Here is a tiny trained network, its code and every weight. The questions are about switching its units off for an input and a class, where a switched-off unit gives its printed mean instead of its output.

import numpy as np


def w(rows, s, z=0):
    codes = np.array(rows[::2]) - 128.0
    scale = np.full(codes.shape[1], s)
    scale[-1] = z or s
    return codes * scale


def norm(h):
    return h / np.sqrt((h * h).mean(-1, keepdims=True) + 1e-5)


def f(y):
    return np.maximum(y, 0)


def log_softmax(a):
    a = a - a.max(-1, keepdims=True)
    return a - np.log(np.exp(a).sum(-1, keepdims=True))


def net(x, mask):
    res = np.array(x, float).reshape(1, 8) / 4 @ E
    u = 0
    for l in range(2):
        y = f(norm(res) @ A[l][:, :-1].T + A[l][:, -1])
        res = res + np.where(mask[u : u + 9], y, B[l][:, -1]) @ B[l][:, :-1]
        u += 9
    return log_softmax(norm(res)[-1] @ U[:, :-1].T + U[:, -1])


A, B = {}, {}
E = w([
[131,128,130,128,127,128,131],'x0',
[132,127,126,129,127,128,125],'x1',
[158,123,121,3,113,127,144],'x2',
[154,233,125,126,196,102,128],'x3',
[132,128,128,129,125,131,126],'x4',
[130,126,130,128,130,132,131],'x5',
[99,160,29,125,148,189,142],'x6',
[126,127,128,128,129,124,124],'x7',
],0.0051)
A[0] = w([
[128,156,146,120,165,83,111,118],'L0N1',
[115,86,101,218,98,113,110,76],'L0N2',
[93,142,74,197,151,139,103,56],'L0N3',
[99,227,89,116,179,140,132,2],'L0N4',
[168,138,177,216,123,114,167,84],'L0N5',
[100,97,2,127,123,160,126,94],'L0N6',
[75,73,216,112,120,105,119,154],'L0N7',
[134,203,135,207,148,109,148,82],'L0N8',
[161,217,184,123,163,95,108,103],'L0N9',
],0.0063,0.0021)
B[0] = w([
[108,140,174,102,147,132,135,189],'L0N1',
[200,119,200,184,185,176,159,233],'L0N2',
[156,171,200,172,141,145,212,225],'L0N3',
[230,52,52,196,78,74,150,224],'L0N4',
[53,97,108,155,107,72,36,218],'L0N5',
[43,145,203,63,102,119,61,253],'L0N6',
[180,203,10,145,175,118,117,255],'L0N7',
[39,142,102,122,122,90,1,235],'L0N8',
[106,91,232,74,150,167,135,245],'L0N9',
],0.007,0.0036)
A[1] = w([
[129,165,96,248,99,128,115,96],'L1N1',
[224,135,1,111,92,67,159,26],'L1N2',
[38,133,203,171,124,211,200,13],'L1N3',
[211,138,68,69,123,94,190,67],'L1N4',
[199,94,184,86,112,100,184,127],'L1N5',
[167,112,30,231,161,76,113,2],'L1N6',
[142,184,161,168,139,86,130,191],'L1N7',
[222,92,150,183,160,119,145,100],'L1N8',
[84,128,194,46,81,91,154,141],'L1N9',
],0.007,0.00091)
B[1] = w([
[140,133,86,1,90,130,164,255],'L1N1',
[97,100,185,245,165,76,56,243],'L1N2',
[238,139,162,92,211,69,143,208],'L1N3',
[49,115,172,161,125,76,34,228],'L1N4',
[173,132,174,124,182,162,142,200],'L1N5',
[117,126,95,58,71,205,203,250],'L1N6',
[140,61,78,174,88,162,150,214],'L1N7',
[49,193,86,85,94,130,134,192],'L1N8',
[158,147,36,188,99,162,208,229],'L1N9',
],0.0076,0.0048)
U = w([
[71,118,15,79,20,197,180,168],'0',
[63,92,167,225,146,46,2,219],'1',
[243,153,204,109,229,145,196,1],'2',
],0.0065,0.0008)

Each question gives the input, the list of numbers given to net, and the class t.
The units are the neurons (one row each of A and B). Each row of codes is followed by its name. A weight is (code - 128) times the scale printed after its matrix; where a second scale follows, it is the last column's (A, B and U).
mask holds one flag per neuron, layer by layer. A switched-off neuron (its flag False) gives its mean, the last column of its row in B, instead of its output. The means were averaged over made-up inputs and are rounded, as every weight is.
A unit's drop is (log p(t) with every unit on - log p(t) with that unit switched off) / (log p(t) with every unit on - log p(t) with every unit switched off).
The circuit of an input: a set's keep is (log p(t) with only the set's units on - log p(t) with every unit switched off) / (log p(t) with every unit on - log p(t) with every unit switched off). Starting from the 12 units with the biggest drops (on a tie, the unit counted first), units are removed one at a time, each time the one whose removal leaves the highest keep (on an exact tie, the one counted first), for as long as the keep stays at least 0.8.
circuit, biggest first: the units of the circuit, biggest drop first
unit that matters most: the unit with the biggest drop
top k neurons: the k neurons with the biggest drops, biggest first
k most important neurons of layer l: the k neurons of layer l with the biggest drops, biggest first
drop when u is switched off: that unit's drop, to one decimal
input [4,-7,1,3,6,5,3,4], class 1: circuit, biggest first : L0N4; L1N2
input [-2,1,-4,0,-3,-4,-8,-5], class 0: unit that matters most : L0N7
input [-7,-7,0,-8,7,-5,5,-6], class 2: circuit, biggest first : L1N3; L0N8; L0N4
input [-8,-5,-8,-2,-7,-5,1,-7], class 2: top 4 neurons : L0N2; L0N3; L1N3; L0N4
input [-8,-4,-2,-4,-7,-2,1,6], class 2: top 2 neurons : L1N3; L0N4
input [2,2,3,6,2,0,1,-5], class 1: top 3 neurons : L0N4; L0N6; L1N4
input [-8,1,0,6,8,-8,2,-6], class 0: top 4 neurons : L0N4; L0N8; L1N6; L0N7
input [-2,3,0,-5,-3,7,2,-8], class 2: top 2 neurons : L1N3; L0N8
input [-3,-4,-6,-2,5,6,7,-2], class 2: top 2 neurons : L1N3; L0N6
input [-6,8,-7,0,1,0,-3,8], class 0: 2 most important neurons of layer 0 : L0N6; L0N9
input [4,3,5,-1,0,-1,-5,-1], class 1: top 2 neurons : L0N7; L1N4
input [-6,-2,2,6,3,-3,3,-4], class 1: top 2 neurons : L0N4; L1N2
input [6,7,0,-1,-7,5,4,2], class 2: 2 most important neurons of layer 0 : L0N3; L0N8
input [-1,-7,-5,0,-1,3,-2,1], class 0: unit that matters most : L0N6
input [-6,3,0,-5,-5,-5,-7,3], class 0: top 2 neurons : L1N6; L0N7
input [2,-2,-8,2,-6,-1,6,0], class 0: drop when L0N4 is switched off : 0.4
input [6,7,-7,-3,7,5,5,-3], class 2: drop when L1N3 is switched off : 0.3
input [-3,-1,-5,7,0,-5,4,3], class 0: drop when L0N4 is switched off : 1.3
input [-8,6,-4,-6,-4,-6,5,-3], class 2: drop when L1N3 is switched off : 0.1
input [8,2,8,1,-8,-4,4,-3], class 1: unit that matters most : L0N9
